Rows, each with roughly how far along a hidden order it lies (0 to 20):
In the rows, 128 means zero.
[126 132 127 123 117 123 123 118  97 121 108 150 132 147 115 117 122 138
 133 134  39 129 132 122 106 132 109 154 128  81 119 139 135 110 142 133
 129 158 140 128 127 104 129 103 136 113 108 173   1 139 102 130 128 128
 131 148 160 105 161 126 118 129 133 124 153 119 116 120 139 116 153 151
 121 104 120 117 116 131 109 159 120 151 103 164 130 130 116 116 127 154
 147 110 117  89 125 149 131 133 128  81 145 133  73 155 147 116 149]
0
[121 132 128 127 124 105 188 132 126 121 151 121 124 112 130 122 140 120
 122 131 109 130 126 169 131  85 180 144 131 143 116 112 128 143 122 131
 131 104 123 102 107 130 140 129 119 140 132 123 151 118 106 136 107 129
 124  99  85 125 125 142 121 129 124 124 131 126 122 120 126 136 143 130
 136 115 116 113 124 104 112 102 127 128 156  80 124 130 129 152 132 143
 120 129 138 129 128 120 135 135 140 131 146 129 169 133 124 135 144]
0
[173 127 131 134 107 152 139 174 156 168 106 149 129  92 138 146 133 113
 128  98 221 128 125 107 118 136 172 100 113  68 105 109 114  98 106 125
 133 114 142 210 163 124 141  93 112 143 118 120  27  47  86 133 197 145
 114 147  69 119 100 124 130 136 129 120 118 123 101 122 132 146  69 106
 123 143 122 138 114  65 103 161 162 124 179 119  92 133 131 127 133 152
 158 131  94 160 127 141 111 138 158 101 109 111  47 129 120 131 199]
20
[109 135 114 113 124 176 198 112 120 174 138 135 131 108 124 133 140  79
 141 134 161 128 126 161 116 118 173 126 123 134 129 119 134 181 109 134
 131 126 119  86  99  91 140  95 121 134 166 154 100  98 214 119 127 127
 138 143 170 118 101 126 143 133 132 133 159 137 121 137 122 141 137 133
 119 132 133 124 123 117 122 133 149 125 120  26 124 132 103 133 122 132
 133 141 122 143 137 123 128 119 107  80 132 131 160 130 112 134 153]
0
[135 119 125 136 121 130 146 105 114 157 134 107 129 113 142 140 113 146
 121 172 133 136 131 102 110 117 143 118 128 113 147 144 146 143 116 124
 130 136 114 112 124 164 130 109 120 142 126 154 111 149 129 132 106 128
 121 116  75 151 149 130 108 126 134 133 107 123 136 135 126 179 131 129
 130 129 139 102 115 123 167  50 128 139 129 120 117 135 145 145 122 136
 109 131 112 111 136 111 141 111 134 141 138 125 146 122 125 137 220]
0
[ 92 129 143 138 112 112 103 133 137 174 129 158 131 103 121 154 135 164
 135 137  25 132 127 155 110 130 140 119 129 140 157  93 107 125 122 124
 129 130 121  90 131 105 142 165 135 136 106  97  82 110 146 144 163 128
 109 139  86 150 151 104 154 127 107 136 130 127 156 126 135 155 100 125
 119 142 124 131 130 136 133 142 114 129 109  99 118 135 119  90 158 136
 119 136 122  47  98 109 127 119  85  99 113 113 170 136 113 136 203]
0
[122 103 118 134 120 206 179 131 128 135 117 104 137 134 117 102 143 186
  96 125 241 135 127 100 126 109 176  92 145 131 151 141 161 159 125 125
 127 113 149 143 118  59 123 150  76 139 152 211 218 166 155  98  65 128
  88  94  50 173 170 142  98 115 113 130 114 109 155 102 132 177 142 122
 108 144 113  99 125 141 255 158 116 119 129  78 120 126 128 136 128 123
 119 131 116 166 123 124 105 103 158  97 171 147 227 100 115 115 101]
0
[114 130 133 128 111 121 201  90 135 128 127 119 127 109 148 126 171 185
 122 119  86 125 120 147 126  96 130 109 114 123 124 149 139 138 131 129
 128 118 141 136 132 113 147 116  98 135 141 168  79 108 137 116 161 120
 132 160 118  92 100 137 111 118 129 123 117 131 123 139 121 182 128 104
 127 138 120  77 131 105 150 101 144 124  99  98 119 131 126 108 122 146
 137 135 120 143 142 130 132 127 209 164 148 125  77 132  82 131 154]
0
[148 139 136 106 119 101  47 174 137 121 140  98 127 149 150 139 109 158
 123 141  96 131 126 121 152  94  95 133 137 144  95 109 125  97 103 116
 130  96 115  41 129 138 126 144 147 119 125 101 233 203 185 136  66 125
 113 134   1 115 142 150  73 127 123 120  90 153 159 151 134  36 126 149
 132 148 116  92 138 107  73 136 123 154 213 167 102 132 147 131 110 120
 126 140  89  92 134 146 133 151  91 117 134 159 186 142  81 154 239]
0
[ 83 123 138 137 125 135 255 116 131 202  89 121 125 125 115 116 127 178
 158 135 180 120 141 142 148 123 136  94 115 132 104 138 129 140 122 123
 121 189 138 115  90  87 124 170 131 109  98 178  26 162 168  70 118 121
  72 136   1 138 183 127 128 152 127 119 155 117 122 151 124  33 123 153
 121 161 133 151 111 125 142 117 157 128  88 112 100 142 153 155 156 153
 121 109 152 131 115  98 118 112 115  91 149 103   1 131 166 118 213]
0
[145 126 137 125 106 134 148 146 140  70 117 142 129 123 139 124 111 123
 137 131 128 129 135 147 121 122 119 133 130 121 118 124 139 135 128 127
 128 147 148 141 149 126 147 134 148 141 122  95 179 138 142 121 164 136
 136 130  86 139 124 121 118 126 117 125 139 121 115 130 138 120 146 102
 128 149 121 112 126 129 100 146 127 129 163 169 119 130 128 108 136 137
 121 132 117 100 143 121 133 127 137 160 135 127 149 122 136 138 120]
0
[139 133 128 119 103 136 143 137 144 139 142 137 127 142 136 119 137 128
 131 117 170 122 133 151 126 125 135 117 129 112 132 129 121 106 126 137
 127 113 117  95 117 131 153 110 104 116 144 127 131 133 164 106 175 133
 105 113 112 158 111 124 119 128 115 129 150 125 153 133 120 163 111 134
 129 136 130  68 124 158 149  87 108 130 118 135 114 135 137 157 121 125
 119 140 130 161 132 117 137 137 139 123 158 142 121 116 148 134  59]
0
[159 132 135 134 109  76  26 175 114 108  81 133 128 135 127 156 114  50
 130 131 146 128 120 162 114 180 114 124 117  97 152 179 122  76  98 111
 136 107 155 142 150  99 149 152 152 119 189 148   1  10  97 128  70 132
 141 165  70 118 108 124 126 159 133 111 102  98  60 154 135 167 126 132
 140 181 132  97 110  71  83 180 148  98 200 144 114 120 141 118 145 143
 164 121  92 104 106 101 114 109 140  80 158 122  72 158 102 139 131]
20
[105 133 140 126 132 129 120 142 123 148 117 123 132 122 127 119 134  74
 118 151 133 134 124 140 118 139  81 146 135 100 130 121 141 136 120 118
 124 143 127 146 125 136 122 117 178 120 132 137 110 116 106 130 122 124
 133 143 137 120 130 134 121 118 135 130 141 139 107 120 122 103 151 113
 137 146 118 146 126 128 141 137 124 125 141  93 124 131 132 130 120 139
 110 114 134 140 129 136 136 139 121 113 144 114  90 135 131 132 143]
0
[118 108 112 146 130 126 204 110 126 255 126 147 135 131 154 165 166 135
  99 173 208 141 123  56  84 142 178 118 108 193 137 165  82 184 104 117
 136 184 152 151  60  67  94 156 111 117 187 180   1 108  56 156  95 115
 149 108 125 177 252  98 139 109 123 134 125 124  78 137 125  53 135 132
 131 154 125 136 140 131 132 193 119 102 156 143 112 132 119 160 126 158
 145 146 100  75 126 144 126 122 166  99  55 105 155  92 158 147 127]
0
[ 72 134 140 134 121 168 189 135 123 129 124 125 129 150 127 142 118 230
 136 193 186 143 127  94 150  83 140 120 132 189 146 129 108 129 114 130
 125 172  92 125  91 194 104 112 134 126  90  91  70 136 205  89  76 131
  95 134  10  81 205 112 119 169 147 138 117 121 107 131 128 161 156 142
 149  94 147 133 101 103 148  24 153 136 118 163 136 128 173 104 142 151
 116 149 117 157 105 100 134 137 101 109 117 109  47  79 132 128 212]
0
[ 94 122 142 122  97 139 169 140 133  96 113 124 125 139 123 124 107 122
 154 121 244 114 124 136 128 140 108 144 130 138 158 152 107 128 148 128
 121 146 140 138 135 122 147 141 169 141 134 115 175 118 146 154  17 135
 106 146 144 139 118 116 130 124 122 128 113 141 115 131 130 187 140 146
 121 113 133 104 125 153 121 149 141 112 139 165 138 125 128 134 114 128
 144 138 133 107 126 148 127 130 109 154 132 137  93 135 131 129  94]
0
